Below are the code and all the weights of a small trained network. Each question names an input and a target symbol and asks about switching units off, where a switched-off unit gives its printed mean instead of its output.

import numpy as np


def w(rows, s, z=0):
    codes = np.array(rows[::2]) - 128.0
    scale = np.full(codes.shape[1], s)
    scale[-1] = z or s
    return codes * scale


def f(y):
    return np.maximum(y, 0)


def softmax(a):
    e = np.exp(a - a.max(-1, keepdims=True))
    return e / e.sum(-1, keepdims=True)


def log_softmax(a):
    a = a - a.max(-1, keepdims=True)
    return a - np.log(np.exp(a).sum(-1, keepdims=True))


def net(x, mask):
    ids = ['αβγδζηθλμξπστψω'.index(c) for c in x.split()]
    T = len(ids)
    res = E[ids] + P[:T]
    u = 0
    for l in range(3):
        q, k, v = (res @ M[l].T for M in (Q, K, V))
        z = softmax(np.where(np.tri(T) > 0, q @ k.T / 4**0.5, -1e9)) @ v
        res = res + np.where(mask[u], z, O[l][:, -1]) @ O[l][:, :-1]
        u += 1
        y = f(res @ A[l][:, :-1].T + A[l][:, -1])
        res = res + np.where(mask[u : u + 4], y, B[l][:, -1]) @ B[l][:, :-1]
        u += 4
    return log_softmax(res[-1] @ U[:, :-1].T + U[:, -1])


Q, K, V, O, A, B = {}, {}, {}, {}, {}, {}
E = w([
[157,175,177],'α',
[145,142,145],'β',
[137,127,124],'γ',
[120,111,16],'δ',
[118,120,136],'ζ',
[134,121,116],'η',
[101,105,172],'θ',
[157,133,111],'λ',
[134,93,117],'μ',
[137,129,129],'ξ',
[114,90,73],'π',
[136,117,104],'σ',
[172,168,254],'τ',
[160,134,163],'ψ',
[128,101,138],'ω',
],0.0087)
P = w([
[218,212,78],'0',
[25,95,146],'1',
[94,178,62],'2',
[225,66,168],'3',
[41,196,188],'4',
[111,163,1],'5',
[200,59,130],'6',
[50,236,217],'7',
],0.0077)
Q[0] = w([
[128,4,24],'0.h1',
[27,201,139],'0.h1',
[74,196,190],'0.h1',
[168,200,165],'0.h1',
],0.0029)
K[0] = w([
[20,195,128],'0.h1',
[179,65,250],'0.h1',
[235,26,201],'0.h1',
[186,249,123],'0.h1',
],0.0023)
V[0] = w([
[149,221,43],'0.h1',
[118,252,110],'0.h1',
[114,161,19],'0.h1',
[194,236,175],'0.h1',
],0.0046)
O[0] = w([
[254,109,32,252],'0.h1',
[230,122,124,222],'0.h1',
[151,128,54,208],'0.h1',
[215,183,181,206],'0.h1',
],0.005,0.0011)
A[0] = w([
[82,132,165,104],'0.n1',
[2,134,78,255],'0.n2',
[150,114,85,176],'0.n3',
[112,140,94,114],'0.n4',
],0.0095,0.0041)
B[0] = w([
[87,93,239,151],'0.n1',
[45,253,179,254],'0.n2',
[181,114,123,197],'0.n3',
[135,66,162,146],'0.n4',
],0.0041,0.0049)
Q[1] = w([
[135,143,42],'1.h1',
[60,148,238],'1.h1',
[48,42,253],'1.h1',
[113,181,139],'1.h1',
],0.0028)
K[1] = w([
[147,112,71],'1.h1',
[126,76,255],'1.h1',
[55,151,242],'1.h1',
[211,186,194],'1.h1',
],0.0049)
V[1] = w([
[204,147,117],'1.h1',
[227,132,69],'1.h1',
[110,92,200],'1.h1',
[174,136,2],'1.h1',
],0.0059)
O[1] = w([
[244,254,87,236],'1.h1',
[220,186,72,249],'1.h1',
[99,171,148,40],'1.h1',
[214,60,13,217],'1.h1',
],0.0044,0.0017)
A[1] = w([
[132,122,130,104],'1.n1',
[73,81,154,74],'1.n2',
[206,101,36,23],'1.n3',
[215,3,217,254],'1.n4',
],0.0031,0.0022)
B[1] = w([
[119,97,117,128],'1.n1',
[81,132,59,138],'1.n2',
[125,3,46,211],'1.n3',
[205,52,235,249],'1.n4',
],0.0052,0.0019)
Q[2] = w([
[57,219,183],'2.h1',
[87,1,246],'2.h1',
[65,127,155],'2.h1',
[105,99,179],'2.h1',
],0.0056)
K[2] = w([
[169,108,172],'2.h1',
[11,151,204],'2.h1',
[124,129,166],'2.h1',
[96,153,162],'2.h1',
],0.011)
V[2] = w([
[172,194,236],'2.h1',
[95,22,14],'2.h1',
[115,249,254],'2.h1',
[15,133,152],'2.h1',
],0.0052)
O[2] = w([
[159,3,220,140],'2.h1',
[142,244,131,118],'2.h1',
[91,38,190,89],'2.h1',
[69,132,153,2],'2.h1',
],0.0051,0.0054)
A[2] = w([
[195,14,188,251],'2.n1',
[179,113,182,146],'2.n2',
[253,69,34,239],'2.n3',
[79,131,86,128],'2.n4',
],0.0067,0.0033)
B[2] = w([
[205,103,67,202],'2.n1',
[142,144,108,159],'2.n2',
[112,61,254,253],'2.n3',
[126,148,130,138],'2.n4',
],0.0086,0.011)
U = w([
[176,53,217,165],'α',
[155,38,78,120],'β',
[131,152,133,191],'γ',
[217,204,41,2],'δ',
[72,142,152,173],'ζ',
[141,139,84,83],'η',
[41,117,166,188],'θ',
[141,143,106,61],'λ',
[123,133,54,97],'μ',
[66,161,205,138],'ξ',
[129,213,60,231],'π',
[140,153,99,52],'σ',
[108,69,83,65],'τ',
[10,108,255,101],'ψ',
[112,118,81,81],'ω',
],0.0067,0.0046)

Each question gives the input, a string of symbols that net reads in full, and the target symbol t.
The units are the heads (4 rows each of Q, K, V and O) and the neurons (one row each of A and B). Each row of codes is followed by its name. A weight is (code - 128) times the scale printed after its matrix; where a second scale follows, it is the last column's (O, A, B and U).
mask holds one flag per unit, layer by layer, with each layer's heads first. A switched-off unit (its flag False) gives its mean, the last column of its rows in O or B, instead of its output. The means were averaged over made-up inputs and are rounded, as every weight is.
A unit's drop is (log p(t) with every unit on - log p(t) with that unit switched off) / (log p(t) with every unit on - log p(t) with every unit switched off).
The circuit of an input: a set's keep is (log p(t) with only the set's units on - log p(t) with every unit switched off) / (log p(t) with every unit on - log p(t) with every unit switched off). Starting from the 12 units with the biggest drops (on a tie, the unit counted first), units are removed one at a time, each time the one whose removal leaves the highest keep (on an exact tie, the one counted first), for as long as the keep stays at least 0.8.
circuit, biggest first: the units of the circuit, biggest drop first
most important unit: the unit with the biggest drop
k most important neurons: the k neurons with the biggest drops, biggest first
k most important neurons of layer l: the k neurons of layer l with the biggest drops, biggest first
drop when u is switched off: that unit's drop, to one decimal
input π π ψ τ θ σ, target π: most important unit : 2.h1
input θ τ θ ψ η, target ψ: circuit, biggest first : 1.h1, 2.h1
input δ ω ξ, target δ: circuit, biggest first : 2.h1, 1.h1, 0.h1
input π ξ ζ, target π: 2 most important neurons : 1.n3, 0.n2
input τ θ θ ω γ η τ ζ, target ψ: 3 most important neurons : 0.n1, 0.n2, 0.n3
input δ ω α τ ξ α, target δ: 2 most important neurons : 1.n3, 0.n2
input δ τ η, target δ: 2 most important neurons : 1.n3, 0.n2
input π η ψ ζ ζ ξ, target π: 3 most important neurons : 1.n3, 0.n2, 1.n4
input π ξ π γ ψ α σ δ, target π: 3 most important neurons : 2.n3, 0.n2, 1.n3
input α η δ σ ξ λ, target α: 2 most important neurons : 2.n3, 0.n2
input π π σ ω β α, target π: 2 most important neurons : 1.n3, 0.n2
input π θ λ γ θ ζ, target π: 2 most important neurons : 0.n2, 1.n3
input π π π, target π: 2 most important neurons : 0.n2, 1.n3
input δ τ δ, target δ: most important unit : 2.h1
input δ ψ δ δ α, target π: 2 most important neurons : 2.n3, 1.n3
input δ δ μ ψ α γ, target δ: 2 most important neurons : 1.n3, 0.n2
input π α π δ β μ δ π, target π: drop when 0.n2 is switched off : 0.1
input δ ξ ψ, target δ: drop when 1.n3 is switched off : 0.3
input ω π ζ η θ, target ψ: drop when 2.n1 is switched off : 0.0
input π π ξ, target π: most important neuron of layer 1 : 1.n3
